The symbols move the points like this.
ZR $ DC
ZR § ZQ
ZR ^ PH
ZR * FD
ZR ~ LZ
ZR + JG
NG $ SG
NG § CC
NG ^ JJ
NG * QG
NG ~ LJ
NG + TM
MH $ ZP
MH § HZ
MH ^ BB
MH * RR
MH ~ LD
MH + LT
HL $ CF
HL § NL
HL ^ LH
HL * HF
HL ~ RJ
HL + LQ
BP $ ZC
BP § JC
BP ^ JH
BP * RD
BP ~ PJ
BP + BN
CC $ JJ
CC § FG
CC ^ MR
CC * LP
CC ~ RT
CC + QP
JG $ RH
JG § NJ
JG ^ LZ
JG * JR
JG ~ ZR
JG + JT
MJ $ LM
MJ § ZC
MJ ^ HL
MJ * SR
MJ ~ LQ
MJ + HJ
GF $ DZ
GF § SR
GF ^ JP
GF * LQ
GF ~ CJ
GF + CF
ZT $ TM
ZT § TD
ZT ^ QP
ZT * MR
ZT ~ GJ
ZT + QG
RD $ JQ
RD § GH
RD ^ TQ
RD * CT
RD ~ QZ
RD + BT
SQ $ NR
SQ § GF
SQ ^ DZ
SQ * ZJ
SQ ~ SD
SQ + GP
DZ $ ZH
DZ § JP
DZ ^ TP
DZ * QS
DZ ~ TC
DZ + SD
TP $ LC
TP § MJ
TP ^ LM
TP * GF
TP ~ ZJ
TP + TC
DC $ TD
DC § PH
DC ^ RG
DC * JT
DC ~ NC
DC + RH
JC $ JH
JC § CP
JC ^ MQ
JC * GH
JC ~ CT
JC + FC
PQ $ ZQ
PQ § BG
PQ ^ RR
PQ * QT
PQ ~ BR
PQ + BB
LS $ SR
LS § RD
LS ^ JQ
LS * PJ
LS ~ TZ
LS + NL
HQ $ PQ
HQ § NZ
HQ ^ BG
HQ * BD
HQ ~ NB
HQ + HZ
JM $ FC
JM § DN
JM ^ DR
JM * RZ
JM ~ HS
JM + GH
HM $ RJ
HM § DM
HM ^ LS
HM * BN
HM ~ NL
HM + ZC
TC $ FS
TC § HJ
TC ^ ZJ
TC * CF
TC ~ TP
TC + DZ
QP $ LJ
QP § LB
QP ^ RT
QP * TN
QP ~ CC
QP + GJ
BT $ TZ
BT § BC
BT ^ QZ
BT * JC
BT ~ RD
BT + DM
JD $ DN
JD § NM
JD ^ QG
JD * QP
JD ~ DD
JD + JJ
LQ $ QS
LQ § HM
LQ ^ RJ
LQ * FM
LQ ~ HL
LQ + MJ
SD $ NZ
SD § CJ
SD ^ TC
SD * LM
SD ~ DZ
SD + SQ
QS $ SQ
QS § RJ
QS ^ GF
QS * HJ
QS ~ CF
QS + LM
TN $ ZT
TN § DC
TN ^ TD
TN * FG
TN ~ LP
TN + NM
RH $ LP
RH § LZ
RH ^ NC
RH * GN
RH ~ DC
RH + TT
QN $ HZ
QN § SQ
QN ^ NR
QN * FS
QN ~ GB
QN + BD
ZP $ JG
ZP § BB
ZP ^ NJ
ZP * GZ
ZP ~ QJ
ZP + FD
HZ $ BB
HZ § NR
HZ ^ NB
HZ * HH
HZ ~ HQ
HZ + QT
CM $ QN
CM § QS
CM ^ SQ
CM * TC
CM ~ GP
CM + LC
JH $ NL
JH § MQ
JH ^ BT
JH * TQ
JH ~ DM
JH + PJ
LH $ CJ
LH § TZ
LH ^ FM
LH * ZC
LH ~ SR
LH + RJ
PJ $ HM
PJ § CT
PJ ^ DM
PJ * QZ
PJ ~ JH
PJ + BP
TZ $ FM
TZ § QZ
TZ ^ BN
TZ * JH
TZ ~ JQ
TZ + LS
NL $ LH
NL § BT
NL ^ TZ
NL * BP
NL ~ LS
NL + HM
LC $ BD
LC § LM
LC ^ GP
LC * DZ
LC ~ CM
LC + FS
MQ $ BT
MQ § RZ
MQ ^ BC
MQ * HS
MQ ~ ZG
MQ + CT
HS $ JC
HS § LL
HS ^ CP
HS * SG
HS ~ DR
HS + JM
TM $ RZ
TM § QP
TM ^ LJ
TM * DD
TM ~ NG
TM + ZS
TQ $ BP
TQ § HS
TQ ^ JC
TQ * ZG
TQ ~ FC
TQ + QZ
CG $ LQ
CG § PJ
CG ^ HM
CG * TZ
CG ~ ZC
CG + HF
SF $ JM
SF § JD
SF ^ DN
SF * TM
SF ~ HT
SF + SG
LB $ RT
LB § GN
LB ^ GS
LB * DC
LB ~ FG
LB + MF
MF $ CC
MF § DH
MF ^ FG
MF * RH
MF ~ LB
MF + TD
LM $ GP
LM § HL
LM ^ CF
LM * JP
LM ~ QS
LM + ZJ
TH $ DH
TH § LT
TH ^ FD
TH * NJ
TH ~ JR
TH + PH
QZ $ BN
QZ § JM
QZ ^ FC
QZ * MQ
QZ ~ TQ
QZ + RD
CQ $ ZG
CQ § NG
CQ ^ SG
CQ * DN
CQ ~ RZ
CQ + CP
HF $ MJ
HF § BP
HF ^ ZC
HF * LS
HF ~ CG
HF + FM
PH $ RG
PH § GZ
PH ^ JR
PH * QJ
PH ~ TH
PH + LZ
HH $ ZL
HH § CM
HH ^ QN
HH * NZ
HH ~ BD
HH + FP
LL $ CP
LL § ZT
LL ^ TM
LL * JJ
LL ~ ZS
LL + DN
SG $ GH
SG § JJ
SG ^ HT
SG * ZS
SG ~ SF
SG + RZ
FP $ RM
FP § LC
FP ^ BD
FP * NR
FP ~ HH
FP + BG
LT $ FD
LT § QT
LT ^ LD
LT * BR
LT ~ MH
LT + GZ
QG $ ZS
QG § LP
QG ^ GJ
QG * RT
QG ~ ZT
QG + DD
CF $ SD
CF § LH
CF ^ CJ
CF * MJ
CF ~ GF
CF + QS
NB $ BR
NB § ZH
NB ^ FP
NB * QN
NB ~ BG
NB + HQ
GS $ NM
GS § JG
GS ^ RH
GS * RG
GS ~ TT
GS + FG
ZL $ MH
ZL § QN
ZL ^ HZ
ZL * BG
ZL ~ QT
ZL + RM
NC $ MF
NC § TH
NC ^ DH
NC * JG
NC ~ RG
NC + DC
JT $ TT
JT § QJ
JT ^ ZR
JT * TH
JT ~ JG
JT + GN
FG $ MR
FG § JT
FG ^ TT
FG * NC
FG ~ GS
FG + LB
LP $ GJ
LP § NC
LP ^ MF
LP * GS
LP ~ TD
LP + TN
CJ $ TC
CJ § FM
CJ ^ HJ
CJ * HL
CJ ~ JP
CJ + GF
FC $ PJ
FC § DR
FC ^ CT
FC * BC
FC ~ JC
FC + TQ
CT $ DM
CT § CQ
CT ^ ZG
CT * JM
CT ~ MQ
CT + JC
ZJ $ CM
ZJ § LQ
ZJ ^ QS
ZJ * CJ
ZJ ~ LM
ZJ + TP
DR $ CT
DR § ZS
DR ^ CQ
DR * SF
DR ~ CP
DR + HS
LJ $ SF
LJ § RT
LJ ^ JD
LJ * ZT
LJ ~ JJ
LJ + NG
FS $ HH
FS § ZJ
FS ^ CM
FS * SD
FS ~ LC
FS + ZH
GZ $ JR
GZ § ZL
GZ ^ MH
GZ * PQ
GZ ~ LT
GZ + SL
RT $ JD
RT § GS
RT ^ NM
RT * TD
RT ~ MR
RT + CC
FM $ HJ
FM § BN
FM ^ CG
FM * NL
FM ~ HF
FM + SR
JR $ GN
JR § MH
JR ^ ZP
JR * ZQ
JR ~ FD
JR + TH
RR $ GZ
RR § HH
RR ^ ZL
RR * HQ
RR ~ RM
RR + BR
CP $ MQ
CP § TM
CP ^ RZ
CP * HT
CP ~ CQ
CP + DR
BR $ SL
BR § FP
BR ^ RM
BR * HZ
BR ~ RR
BR + PQ
GB $ HQ
GB § SD
GB ^ NZ
GB * LC
GB ~ NR
GB + QN
QT $ LD
QT § GB
QT ^ HQ
QT * FP
QT ~ HZ
QT + ZL
BG $ RR
BG § FS
BG ^ HH
BG * GB
BG ~ FP
BG + NB
MR $ DD
MR § TT
MR ^ TN
MR * MF
MR ~ NM
MR + RT
NR $ NB
NR § DZ
NR ^ ZH
NR * CM
NR ~ NZ
NR + GB
GN $ GS
GN § ZP
GN ^ JG
GN * PH
GN ~ JT
GN + DH
LD $ QJ
LD § HQ
LD ^ PQ
LD * RM
LD ~ BB
LD + MH
RJ $ GF
RJ § LS
RJ ^ SR
RJ * CG
RJ ~ LH
RJ + HL
BC $ QZ
BC § SF
BC ^ JM
BC * CP
BC ~ GH
BC + ZG
QJ $ ZR
QJ § PQ
QJ ^ ZQ
QJ * LT
QJ ~ NJ
QJ + ZP
RZ $ BC
RZ § LJ
RZ ^ SF
RZ * LL
RZ ~ SG
RZ + CQ
SR $ JP
SR § JQ
SR ^ HF
SR * HM
SR ~ FM
SR + LH
DN $ DR
DN § QG
DN ^ ZS
DN * LJ
DN ~ LL
DN + HT
NJ $ LZ
NJ § BR
NJ ^ SL
NJ * MH
NJ ~ ZQ
NJ + QJ
JP $ TP
JP § HF
JP ^ MJ
JP * RJ
JP ~ HJ
JP + CJ
BB $ NJ
BB § NB
BB ^ BR
BB * ZL
BB ~ PQ
BB + LD
BN $ CG
BN § FC
BN ^ PJ
BN * BT
BN ~ BP
BN + JQ
HJ $ ZJ
HJ § CG
HJ ^ LQ
HJ * LH
HJ ~ MJ
HJ + JP
NM $ QG
NM § RH
NM ^ LP
NM * LB
NM ~ TN
NM + MR
DM $ LS
DM § ZG
DM ^ RD
DM * FC
DM ~ BT
DM + JH
DD $ LL
DD § TN
DD ^ ZT
DD * CC
DD ~ QG
DD + JD
SL $ TH
SL § RM
SL ^ LT
SL * BB
SL ~ GZ
SL + ZQ
TT $ TN
TT § ZR
TT ^ DC
TT * DH
TT ~ RH
TT + GS
ZG $ RD
ZG § SG
ZG ^ GH
ZG * DR
ZG ~ BC
ZG + MQ
HT $ HS
HT § DD
HT ^ LL
HT * NG
HT ~ DN
HT + SF
GJ $ NG
GJ § MF
GJ ^ CC
GJ * NM
GJ ~ QP
GJ + ZT
JQ $ HF
JQ § TQ
JQ ^ BP
JQ * DM
JQ ~ BN
JQ + TZ
GP $ GB
GP § CF
GP ^ SD
GP * TP
GP ~ SQ
GP + CM
RM $ LT
RM § BD
RM ^ QT
RM * NB
RM ~ ZL
RM + RR
TD $ QP
TD § RG
TD ^ LB
TD * TT
TD ~ MF
TD + LP
ZQ $ PH
ZQ § RR
ZQ ^ GZ
ZQ * LD
ZQ ~ SL
ZQ + NJ
NZ $ BG
NZ § TC
NZ ^ FS
NZ * GP
NZ ~ ZH
NZ + NR
FD $ JT
FD § LD
FD ^ QJ
FD * SL
FD ~ ZP
FD + JR
ZC $ HL
ZC § JH
ZC ^ NL
ZC * JQ
ZC ~ HM
ZC + CG
ZS $ CQ
ZS § GJ
ZS ^ NG
ZS * JD
ZS ~ TM
ZS + LL
ZH $ FP
ZH § TP
ZH ^ LC
ZH * SQ
ZH ~ FS
ZH + NZ
JJ $ HT
JJ § MR
JJ ^ DD
JJ * GJ
JJ ~ JD
JJ + LJ
DH $ FG
DH § FD
DH ^ JT
DH * LZ
DH ~ GN
DH + RG
BD $ QT
BD § GP
BD ^ GB
BD * ZH
BD ~ QN
BD + HH
LZ $ NC
LZ § SL
LZ ^ TH
LZ * ZP
LZ ~ PH
LZ + ZR
RG $ LB
RG § JR
RG ^ GN
RG * ZR
RG ~ DH
RG + NC
GH $ TQ
GH § HT
GH ^ HS
GH * CQ
GH ~ JM
GH + BC

The rows follow the links: the fewer symbols apart two points are, the more alike their rows tend to be.

Each row is also shifted at random along 4 hidden directions that mean nothing.

Some points, each with a row of numbers:
LZ	[ 123  127   72   85  -28   46   88  -34 -102   75  -14  102   -4  161   24   23   -4  -70 -113  -53 -101  -12 -116   24   35  -64    0]
ZQ	[ -72  128 -118  -49   39  -83  112   31   11  -73   32   15  -25  138  -45  -91   90  -70  -38    8   11  -54  -15  128   41  -64   46]
JM	[ -65  -63  141   52  -82   77  -48 -188   59   47    3  -66   53 -123   82    2 -143   78   46  155  -81  118   26   24  -96   -4  -13]
PQ	[   3  105   56 -135   60  -35   68 -111  -74 -102   68   67   76   52  -37  -18  103  -19  -86  117   27   -4  -78   -2 -116  -12   45]
JQ	[ 250  -78  100   76  -29   41  -64  -82 -220   14  -17   -5   34  -64   25   26   38 -168  161   -2 -132    3  195   73   -1 -100 -167]
DM	[ 186 -124 -107   28   23 -112  -91   48  192  -55   82 -134  -19  -82   12  -91   17  110  156   60  133   21  178  -38  -33  -38   82]
SR	[   3 -100  197  -46   26   95 -106  -92 -190  102   26   44   47 -138   -9  103   29   -7   36  -89  -69  -48   23 -138  -50   10  -87]
HH	[ -27   30   24  -91  111  125   48  -27  159  175   50  -69  -66   82 -105   -5   72  174 -112   85 -109 -142 -161   65   74   23   87]
DZ	[ 292  -27  -86  -91   83  -27   -4   59 -139 -176  -54  -23   27  -15  -93   32  185 -162   99  158   17  -41  134  128   -3   37 -124]
QZ	[ 137  -76   28   33  -41  -84  -76  -73  -71 -101   36  -29   64 -105   54  -40    4  -74  162   50   36   77  195   -9  -93  -74  -43]
FG	[ -24   65   30   26  -56    4   43  -14   69  -22  -18   69   32   40   57   31 -107   75 -146   47   61   95 -157  -99  -65   71   77]
QS	[-214  -79 -168 -159   97  -95  -51  126  106  -96   23  -95  -39 -100  -90  -43  111   42   89  -17  128  -80   88    6   33   75   24]
TH	[ -52  120 -137   49    3   50  128  153   30   40 -110   19  -97  185  -47   11    2  -82 -104  -54  -78  -60 -112  171  183   31  -24]
LD	[-123   94  -81 -138   68  -78   79   -7   50 -102   51   11   14   67  -60  -62  102   14  -70   74   74  -30  -63   38  -39    3   79]
RZ	[  13  -57   31  121  -96   34  -60   94  -33    9 -106   70    4  -57   84  114 -154   -2  -43 -121   53   97  -50 -173    0  115  -46]
HJ	[ -15 -120  -99 -165  106  -24  -83  125   64 -115  -25  -56    6 -140  -92   54   97   65   37   75  150  -33   19  -88  -30  180  -11]
GJ	[ 197   28  -65  137  -96 -116   14    8   23 -132  -11   10   34   47   99  -58  -75  -61   53   50   84  133   90   12  -54  -61   25]
JD	[  88    5  -58  183 -100  -77   -6   55   63   -2   -8   -5  -27   47   95  -60 -110  -20   51  -94   40   75   69  -18   32  -84   36]
FC	[ -43  -88   22   11  -37  -68  -71 -123   85  -32   90 -100   37 -118   52  -92  -36   52  152   81   26   60  165   14  -81  -94   31]
GF	[ -15  -57  -53 -160   76   25  -22   -2  -63 -127  -50  -59   29 -109  -95   36  116  -77   85  180  -21  -24   81  136  -19   88 -115]
JJ	[ 121   13   78  195 -112  -65  -21  -94   31   76   91    4    9   45  135  -90 -116   32   56  -91  -10   80   81  -60  -38 -186   76]
QJ	[  68  131  -59   14    7 -145   71   72 -147  -96   36  137    9  156   10  -40   85 -131  -55 -175   98  -26   -9  -80  -12  -87   41]
LP	[  32  100  104   53 -103   -7   66 -195  -37  -82    7   55   96   29   98  -24 -107  -31  -57  177  -33  163  -46   47 -142  -53   24]
TM	[ -78   31   56  196 -146   53   10   42 -242   46 -152  118  -12   20  102   86 -152 -233   20 -232 -123   68   34   26   99  -30 -175]
RH	[ 209   59  -19   40  -22   79   65   69   70  -38 -108   43    6   82   14   93  -69   46 -168  162   24   81 -192   -9  -13  152   18]
GS	[ 113   43  -85   29  -32  -20   29  171   68 -113 -102   92   12   50   31   99  -80   57 -170   16  182   98 -179 -177  -36  193   55]
RT	[  90   41 -114   85  -80  -77   44   13  129 -151  -38  -38   18   34   65  -55  -86  -19   18  165   76  145   33   92  -41    6   38]
SD	[ -52   10   55  -83   63  -23    8 -139 -149   11   96  -29   25  -14  -56  -73  149 -104  123    0 -108  -96  149  136   -5 -161  -56]
SQ	[ -49  -25 -119  -89   93 -108  -34  131  -65  -67   50   -2  -33  -10  -78  -36  152  -70   87 -158  102 -114  113  -42   47  -25  -11]
JP	[-180  -90  -86 -166   79    6  -44   88  -35 -107  -66  -37    0 -134  -96   53   89  -37   61   43   53  -45   48   25   23  148  -90]
RG	[  29   71   31   51  -15   75   61   13  102   88  -21   29  -24  108   17   33  -76  102 -156   28  -29   13 -191  -20   22   50   76]
LH	[  95 -140   67  -79   67   47 -120   45  -34   27    1   -6   19 -142  -39  102   49   89   14  -18   68  -44   -7 -181  -47  117  -25]
MF	[-203   87   14   19  -83  -11   64  -21    7  -56  -56   74   30   22   66   22 -132  -11 -114   -5   33  112 -120  -28  -40   58   23]
NM	[-120   59 -139   45  -96  -88   57  101   39 -178 -109   39   10   19   61    0 -107  -84  -27   17  112  139  -15   32   -8   87  -10]
BG	[ -65   43   59 -105   84   96   39  -17   13  111   24   22  -19   58  -76   44   66   80 -129    9  -64 -105 -161  -13   22   53   42]
BR	[-396  114  -43 -173   71   91  133  -65   53   18  -33  -47  -25   55 -106  -19   58  -14  -93  143 -147  -75 -128  264   73   52  -26]
LC	[ 205   -7  -46  -64  103  -22   -2   58  -83  -13   36  -10  -24   41  -89  -10  185  -60   52  -16  -11 -121   69   36   45  -32  -30]
BN	[ 146 -117  -31   55    2  -33  -89   24   38   28   33  -93  -24  -68    8  -43   21    7  161  -21    3  -23  176   13   26  -75  -16]
CP	[  35  -65   98   85  -70  132  -29 -112  156  104  -43  -89   10  -64   60   27 -162  131   -7  195 -105   94  -54   60  -27   50    3]
ZL	[ 120   81   94 -124   72   62   62 -104  -65  -33   21   62   66   45  -55   51   96   27 -130  180  -31  -23 -138    1  -96   53   16]
NB	[-147   82  162 -100   48   94   51 -120 -150  109   35   97   22   42  -45   55   56   -8 -120  -56 -119  -80 -145  -28  -19  -16  -15]
SG	[ -49  -75   25  113  -55   80  -35   -3  281  169    5 -108  -56  -29   59  -11 -172  228  -37   35  -27   41  -80  -37   36   30  104]
CQ	[  29  -55   32  102  -87  104  -32   50    2   14 -141   13    2  -61   61  119 -156   -2  -30   34  -30  103  -56  -21   22  136  -86]

The symbols that take the first to the second take the third to the fourth, perhaps in another order. What is the fourth?
Answer with the point's name.
A [  94   48  131  -35   61    7    0  -39 -318   64   49  146   28   58  -40   49  156 -145   -7 -211  -66 -131   19  -95    3 -102  -70]
B [  65  -65  131 -141   64   20  -54 -187  -96  -38   86  -31   89 -128  -39    6  105   11   77  173  -31  -10   80    5 -140  -21  -36]
C [ -71   65   70 -121   67   57   46  -35  -75   23    5   81   23   35  -63   67   65   23 -134    7  -20  -56 -157  -52  -27   61    7]
D SD

A [ -89  -26  -52  -91   76 -137  -54   42  -90  -47  103   14   -2  -34  -50  -71  143  -56  108 -183   98 -104  139  -84   -6  -92   19]
B [ 303  -38   12  -96   87  -71  -38  -89  -22 -100  118  -55   55  -27  -54  -67  177    0  109  173   46  -40  138   30 -104  -78   26]
C [ -37   65   11   29  -69  -53   33   32    5  -93  -34  112   44   32   75   47 -110   24 -131  -28  129  117 -141 -165  -88   85   65]
D GS

A [ -72 -113   -1   52   -1  -11  -94   34    7  114   40  -69  -57  -78    3  -33   -1    9  146 -183  -30  -73  152  -26   79  -85  -29]
B [-233  -70   66   31 -101  -30  -74  -65 -104  -60  -33   33   55 -161   85   34 -125  -63   76  -86   35  116   80  -86  -72   21  -72]
C [ -35  -73   56   27  -32  -74  -77 -154   16    6  115  -83   37 -108   60 -108  -12   10  177    9  -14   31  197   20  -71 -162   16]
D SG

A [-238 -125  -14  -58   57  177  -50   74   57  162 -102 -114  -92 -109  -93   81   -9   46   40   -9 -150 -114  -14  124  162  125 -118]
B [ 116 -127  -69   53   13   -2 -112  175  -53   19  -54  -29  -49  -80  -14   44   23  -45  118 -163   51  -50  130  -84   88   40  -85]
C [-129   96   -1   28  -84   33   89  -63   31  -71  -84   27   32   29   54   19 -124  -46  -88  146  -41  126  -99  110  -28   54  -19]
D RH

A [ -99  -83   38   19  -75  -64  -84  -51  -46  -90   -3    4   63 -159   80    9  -89  -18   93  -17   82  119  103 -100 -100   12  -30]
B [-176  -62   58   69  -95   74  -46   -7   10   37  -99    6    7 -105   73   74 -171   11    2  -26  -29  104  -33  -44    2   86  -60]
C [ 230   -6  -12  -67   97  -43  -17   -4  -80  -14   89  -15    0   37  -74  -40  191  -44   75    6    3 -107  100   10   -7  -86   -2]
D TC

A [ 182  107  -64   66    3  -97   62  116  -22  -26   27   97  -22  168   11  -22   47  -25  -95 -133   97  -27  -74  -97   22  -48   86]
B [  25  148  -20   23    7  -38  114  -37  -41   18   46   47  -20  178   -7  -76   61  -80  -53  -35  -61  -49  -26  112   46 -133   37]
C [  65   43  -38  107 -100 -133   14  -38   38 -122   33   18   46   23  113  -79  -90  -25   38   20  101  143   74  -26  -85  -85   61]
D MR

A [ 148  117 -123    4   29  -60  109   77   -1  -87   -8   28  -23  174  -38  -49   93  -84  -54   42   17  -33  -25  110   49  -37   29]
B [ -31   58 -187 -142   77 -166   27  228   11 -238  -14  100   10   38  -64   17  107   -6 -107  -69  292  -16  -85 -185  -51  151   82]
C [  -9 -137  -68   17   36  108  -72  123  113  134  -69 -135  -99  -74  -69   37   -5   56   93  -21  -91  -97   65   94  164   67  -79]
D JH

A [  80  -98 -101   17  -13  -82  -75   46   79 -115   -5  -94    4 -100   18  -45   -4   -2  147   73   89   51  169   35  -21   11  -19]
B [  84  -96  -41   15  -42  -94  -86    3   13 -147    5  -38   53 -129   50  -18  -27  -19  126   54  121  100  156  -61  -95   22  -17]
C [  62  -90  -37   43  -20  -62  -73    9  -29  -37   17  -62    4  -79   22  -46   12  -63  171  -34   19   15  197   29    2  -74  -52]
D RD

A [  -9   14   23  189 -112   18   14  -40   42  111  -22  -32  -41   52   92  -53 -142  -17   42  -72 -104   56   51   85   72 -115   -5]
B [ 169  -42    1  136  -97  106  -17  129  -85  -30 -205   57    1  -26   57  167 -138  -92  -44   11  -13  106  -53  -33   47  174 -143]
C [ 243   73    4   65   -1   86   69   34  118   56  -37   13  -22  134    1   41  -42   97 -154  120  -25   17 -179   10   22   63   68]
D FG

A [ -30 -118  -91   10  -41 -100 -105  108   93 -143  -38  -32   25 -154   55   12  -83   55   76    0  203  114   84 -155  -72  109   20]
B [-113  -99  -35   24  -47  103  -30  -27  271   34  -74 -166  -28 -111   21    5 -149  150   31  240  -54   93  -15  130   16  116    2]
C [  22  -63   37  144  -85  -15  -83   90   65   74  -14   48  -16  -35  102   47 -162  104  -45 -190  111   72  -56 -258  -11   39   60]
D LL

A [  43 -107   29   61   -8  -12  -86  -23  -36   76   45  -64  -22  -81   14  -41   12  -19  157 -103  -47  -43  178    6   38 -111  -42]
B [ -61 -131 -119   42    4  -13  -85  199    1   31  -72  -59  -86  -87  -30   20    5  -49  136 -198   28  -71  140  -12  147   38  -86]
C [ 159 -130   62 -101   84   78 -100  -10   30   21    9  -52   22 -134  -63   86   63  124   20  126   21  -36   -7  -92  -58  124  -15]
D HL

A [-160  115   62   52 -110   30   99 -190  -44  -60  -50   19   65   32   75  -32 -126 -103  -27  165 -130  142  -23  204  -55  -52  -48]
B [ -30   91  159   47  -44   70   55 -158   28  130   54   62   32   73   65   -1  -94  102 -145   20  -78   41 -169  -60  -64  -50   92]
C [-121   94   60   55  -20   60   68  -40   90  176   34   32  -47  121   20  -25  -75  103 -137  -86  -84  -38 -166   -6   55  -59  101]
D QJ

A [ -85  -25   -5 -113   85  -29   -5 -118   42   17  121 -112    1  -35  -67 -116  130   17  119   82  -63  -95  129  146   -4 -126   22]
B [ -82 -109  103 -137   67   18  -98  -76   -6   34   81  -27   45 -159  -37   28   59  120   38    8   45  -46   19 -145  -93   37   29]
C [ -86  -86  -38    6  -52  -10  -52  -21   57  -89  -50  -82   22 -136   36   -3  -77  -10  113  119   16   97  113   67  -32   51  -55]
D SF

